Below is a small trained network, with its code and all its weights. Each question gives an input and a class and asks what happens when units are switched off, that is, made to give their printed mean instead of their output.

import numpy as np


def w(rows, s, z=0):
    codes = np.array(rows[::2]) - 128.0
    scale = np.full(codes.shape[1], s)
    scale[-1] = z or s
    return codes * scale


def f(y):
    return np.maximum(y, 0)


def log_softmax(a):
    a = a - a.max(-1, keepdims=True)
    return a - np.log(np.exp(a).sum(-1, keepdims=True))


def net(x, mask):
    res = np.array(x, float).reshape(1, 7) / 4 @ E
    y = f(res @ A[0][:, :-1].T + A[0][:, -1])
    res = res + np.where(mask, y, B[0][:, -1]) @ B[0][:, :-1]
    return log_softmax(res[-1] @ U[:, :-1].T + U[:, -1])


A, B = {}, {}
E = w([
[224,112,179,54],'x0',
[136,67,73,113],'x1',
[45,100,152,116],'x2',
[254,168,33,207],'x3',
[134,233,161,157],'x4',
[142,145,146,114],'x5',
[178,45,166,244],'x6',
],0.0077)
A[0] = w([
[107,232,59,172,203],'N0',
[84,249,71,114,229],'N1',
[58,54,142,156,132],'N2',
[171,83,89,82,39],'N3',
[200,191,143,149,159],'N4',
[94,153,127,169,80],'N5',
[134,189,151,77,254],'N6',
[199,48,71,18,144],'N7',
[55,153,253,59,222],'N8',
[81,75,222,158,123],'N9',
[97,146,103,242,154],'N10',
[153,82,197,44,94],'N11',
[147,69,93,229,79],'N12',
],0.012,0.0049)
B[0] = w([
[202,101,55,171,217],'N0',
[106,98,62,236,222],'N1',
[167,120,167,189,193],'N2',
[20,159,47,102,164],'N3',
[232,240,237,201,204],'N4',
[104,121,77,60,149],'N5',
[57,162,137,233,201],'N6',
[58,171,88,132,230],'N7',
[2,148,249,180,245],'N8',
[98,105,152,125,195],'N9',
[159,86,117,115,207],'N10',
[76,148,102,100,191],'N11',
[155,51,237,94,215],'N12',
],0.009,0.012)
U = w([
[128,246,134,234,184],'0',
[76,135,108,2,4],'1',
[237,41,177,128,135],'2',
[2,105,218,123,145],'3',
[99,159,32,50,185],'4',
[174,70,42,123,13],'5',
[51,47,25,186,211],'6',
],0.0076,0.0034)

Each question gives the input, the list of numbers given to net, and the class t.
The units are the neurons (one row each of A and B). Each row of codes is followed by its name. A weight is (code - 128) times the scale printed after its matrix; where a second scale follows, it is the last column's (A, B and U).
mask holds one flag per neuron, in row order. A switched-off neuron (its flag False) gives its mean, the last column of its row in B, instead of its output. The means were averaged over made-up inputs and are rounded, as every weight is.
A unit's drop is (log p(t) with every unit on - log p(t) with that unit switched off) / (log p(t) with every unit on - log p(t) with every unit switched off).
The circuit of an input: a set's keep is (log p(t) with only the set's units on - log p(t) with every unit switched off) / (log p(t) with every unit on - log p(t) with every unit switched off). Starting from the 12 units with the biggest drops (on a tie, the unit counted first), units are removed one at a time, each time the one whose removal leaves the highest keep (on an exact tie, the one counted first), for as long as the keep stays at least 0.8.
units of the circuit, in order: the units of the circuit, biggest drop first
unit that matters most: the unit with the biggest drop
k most important neurons: the k neurons with the biggest drops, biggest first
drop when u is switched off: that unit's drop, to one decimal
input [-1,-5,-3,-4,6,4,7], class 3: 2 most important neurons : N8, N9
input [3,2,-1,-1,-3,4,8], class 2: units of the circuit, in order : N8
input [2,-7,3,8,-5,-5,-2], class 2: 2 most important neurons : N8, N6
input [5,8,4,7,-7,-3,6], class 3: units of the circuit, in order : N12, N7
input [3,5,8,8,-6,-4,7], class 2: 2 most important neurons : N12, N8
input [-1,1,6,3,-1,7,-6], class 6: units of the circuit, in order : N4, N1
input [-4,-6,4,-1,6,-8,-5], class 6: 4 most important neurons : N1, N4, N0, N5
input [3,-3,-3,5,-8,5,-2], class 4: units of the circuit, in order : N8, N3, N1
input [4,4,-8,8,2,5,7], class 2: 3 most important neurons : N12, N8, N6
input [2,1,-4,-1,-3,1,7], class 2: units of the circuit, in order : N8, N12
input [4,5,7,6,-7,6,-4], class 4: 2 most important neurons : N1, N8
input [3,-1,8,4,-1,-1,-7], class 6: 3 most important neurons : N4, N1, N2
input [-7,1,2,5,6,-4,8], class 2: drop when N5 is switched off : 0.0
input [-3,3,1,-1,0,5,-8], class 6: drop when N0 is switched off : 0.1
input [-2,5,-6,4,-4,-4,5], class 2: unit that matters most : N12
input [-8,4,1,-1,0,-6,2], class 2: drop when N12 is switched off : 0.2
